Below are the code and all the weights of a small trained network. Each question names an input and a class and asks about switching units off, where a switched-off unit gives its printed mean instead of its output.

import numpy as np


def w(rows, s, z=0):
    codes = np.array(rows[::2]) - 128.0
    scale = np.full(codes.shape[1], s)
    scale[-1] = z or s
    return codes * scale


def norm(h):
    return h / np.sqrt((h * h).mean(-1, keepdims=True) + 1e-5)


def f(y):
    return y / 2 * (1 + np.tanh(0.7978845608 * (y + 0.044715 * y**3)))


def log_softmax(a):
    a = a - a.max(-1, keepdims=True)
    return a - np.log(np.exp(a).sum(-1, keepdims=True))


def net(x, mask):
    res = np.array(x, float).reshape(1, 3) / 4 @ E
    u = 0
    for l in range(3):
        y = f(norm(res) @ A[l][:, :-1].T + A[l][:, -1])
        res = res + np.where(mask[u : u + 10], y, B[l][:, -1]) @ B[l][:, :-1]
        u += 10
    return log_softmax(norm(res)[-1] @ U[:, :-1].T + U[:, -1])


A, B = {}, {}
E = w([
[10,157,255,43,144,231,64],'x0',
[85,212,77,40,22,170,48],'x1',
[60,244,72,199,205,148,92],'x2',
],0.00043)
A[0] = w([
[128,126,128,123,133,115,121,112],'L0N1',
[127,129,128,130,125,132,134,127],'L0N2',
[124,129,123,122,131,131,138,131],'L0N3',
[130,125,126,132,126,136,128,128],'L0N4',
[128,123,126,128,130,127,123,123],'L0N5',
[238,150,2,138,18,39,143,73],'L0N6',
[132,119,130,144,124,135,118,137],'L0N7',
[198,57,168,165,119,96,228,126],'L0N8',
[130,127,131,132,130,121,116,132],'L0N9',
[106,161,117,133,188,124,131,2],'L0N10',
],0.0014,0.00076)
B[0] = w([
[136,144,131,128,130,133,139,115],'L0N1',
[130,131,128,127,129,128,129,127],'L0N2',
[126,125,128,129,127,126,125,130],'L0N3',
[129,130,128,127,129,127,130,128],'L0N4',
[132,135,129,126,130,129,134,124],'L0N5',
[181,114,1,146,143,231,95,253],'L0N6',
[123,125,123,123,130,117,131,136],'L0N7',
[126,115,131,89,222,77,177,225],'L0N8',
[125,126,126,127,127,121,130,131],'L0N9',
[126,160,138,180,86,94,144,43],'L0N10',
],0.0012,0.00046)
A[1] = w([
[127,126,127,129,127,128,127,132],'L1N1',
[167,106,111,62,3,103,87,104],'L1N2',
[97,125,158,51,62,155,75,3],'L1N3',
[87,235,66,153,99,149,82,42],'L1N4',
[114,158,145,159,146,113,116,91],'L1N5',
[133,139,129,206,183,69,136,81],'L1N6',
[126,123,124,126,137,146,127,120],'L1N7',
[58,176,170,115,149,215,77,35],'L1N8',
[85,232,69,150,102,152,84,61],'L1N9',
[86,203,136,176,171,117,115,50],'L1N10',
],0.0027,0.00077)
B[1] = w([
[128,131,128,131,129,126,131,130],'L1N1',
[75,157,169,222,120,228,166,226],'L1N2',
[146,201,154,73,113,122,222,212],'L1N3',
[126,98,194,161,191,56,35,221],'L1N4',
[92,97,111,154,152,162,136,120],'L1N5',
[81,137,138,90,92,231,182,186],'L1N6',
[133,130,123,138,113,123,126,129],'L1N7',
[154,141,6,130,158,69,147,254],'L1N8',
[121,97,192,158,191,47,38,225],'L1N9',
[76,71,131,213,145,135,132,153],'L1N10',
],0.0016,0.0008)
A[2] = w([
[121,129,126,94,37,181,132,134],'L2N1',
[33,182,249,58,159,105,37,77],'L2N2',
[154,55,239,100,141,84,185,90],'L2N3',
[142,89,227,85,119,157,198,104],'L2N4',
[82,139,137,183,149,171,160,126],'L2N5',
[200,9,125,223,47,191,201,7],'L2N6',
[170,59,250,88,150,29,191,83],'L2N7',
[126,180,127,163,117,108,154,118],'L2N8',
[127,236,114,186,122,97,161,151],'L2N9',
[193,107,69,194,202,72,119,143],'L2N10',
],0.0021,0.0012)
B[2] = w([
[132,136,193,184,147,85,115,146],'L2N1',
[144,125,46,79,139,70,254,224],'L2N2',
[138,131,129,126,131,170,39,161],'L2N3',
[157,116,153,167,111,120,53,191],'L2N4',
[119,66,182,134,80,150,151,157],'L2N5',
[100,118,100,36,201,38,142,209],'L2N6',
[123,151,130,89,151,159,22,165],'L2N7',
[106,104,161,82,130,121,111,128],'L2N8',
[86,106,186,32,127,120,88,171],'L2N9',
[144,145,162,78,28,167,147,254],'L2N10',
],0.0018,0.00079)
U = w([
[123,202,242,89,28,215,191,134],'0',
[144,160,151,166,84,166,133,2],'1',
[64,145,99,213,184,38,22,141],'2',
[194,162,45,204,33,184,46,110],'3',
[25,49,166,214,197,232,210,132],'4',
[53,223,88,20,174,59,199,145],'5',
[230,37,33,84,111,136,241,157],'6',
[197,54,219,51,204,201,2,140],'7',
],0.0074,0.0057)

Each question gives the input, the list of numbers given to net, and the class t.
The units are the neurons (one row each of A and B). Each row of codes is followed by its name. A weight is (code - 128) times the scale printed after its matrix; where a second scale follows, it is the last column's (A, B and U).
mask holds one flag per neuron, layer by layer. A switched-off neuron (its flag False) gives its mean, the last column of its row in B, instead of its output. The means were averaged over made-up inputs and are rounded, as every weight is.
A unit's drop is (log p(t) with every unit on - log p(t) with that unit switched off) / (log p(t) with every unit on - log p(t) with every unit switched off).
The circuit of an input: a set's keep is (log p(t) with only the set's units on - log p(t) with every unit switched off) / (log p(t) with every unit on - log p(t) with every unit switched off). Starting from the 12 units with the biggest drops (on a tie, the unit counted first), units are removed one at a time, each time the one whose removal leaves the highest keep (on an exact tie, the one counted first), for as long as the keep stays at least 0.8.
units of the circuit, in order: the units of the circuit, biggest drop first
unit that matters most: the unit with the biggest drop
top k neurons: the k neurons with the biggest drops, biggest first
k most important neurons of layer l: the k neurons of layer l with the biggest drops, biggest first
input [-2,-5,3], class 4: unit that matters most => L1N6
input [-2,-6,-2], class 7: units of the circuit, in order => [L1N8 L2N7]
input [-2,2,-8], class 0: top 3 neurons => [L1N9 L1N4 L1N8]
input [-3,-5,-8], class 7: top 4 neurons => [L1N8 L2N7 L2N2 L2N3]
input [1,-3,7], class 4: units of the circuit, in order => [L1N6 L2N5]
input [-1,3,-3], class 0: top 2 neurons => [L1N2 L1N10]
input [-4,1,3], class 3: units of the circuit, in order => [L2N10 L2N2]
input [-8,0,7], class 3: top 2 neurons => [L2N10 L2N2]
input [-6,-7,7], class 4: units of the circuit, in order => [L1N6 L1N8]
input [2,5,8], class 2: 3 most important neurons of layer 1 => [L1N4 L1N9 L1N10]
input [3,-5,0], class 7: top 3 neurons => [L1N2 L0N6 L2N7]
input [6,7,-2], class 5: 2 most important neurons of layer 2 => [L2N2 L2N10]
input [7,5,4], class 5: top 2 neurons => [L2N2 L1N3]
input [0,0,-5], class 7: unit that matters most => L0N8
input [8,6,-2], class 5: 2 most important neurons of layer 1 => [L1N8 L1N6]
input [8,8,7], class 5: top 2 neurons => [L2N2 L1N3]
input [-3,-7,6], class 4: top 2 neurons => [L2N2 L1N8]
input [-1,0,-5], class 7: 3 most important neurons of layer 2 => [L2N2 L2N6 L2N4]
input [0,5,2], class 2: 3 most important neurons of layer 1 => [L1N4 L1N9 L1N6]
input [-2,5,-6], class 0: units of the circuit, in order => [L1N2]
input [-6,2,2], class 3: top 2 neurons => [L2N2 L0N6]
input [-3,2,-1], class 3: top 3 neurons => [L0N6 L2N2 L1N3]
input [-2,3,-4], class 0: top 3 neurons => [L1N2 L2N2 L1N8]
input [-6,-2,7], class 4: 2 most important neurons of layer 1 => [L1N6 L1N8]
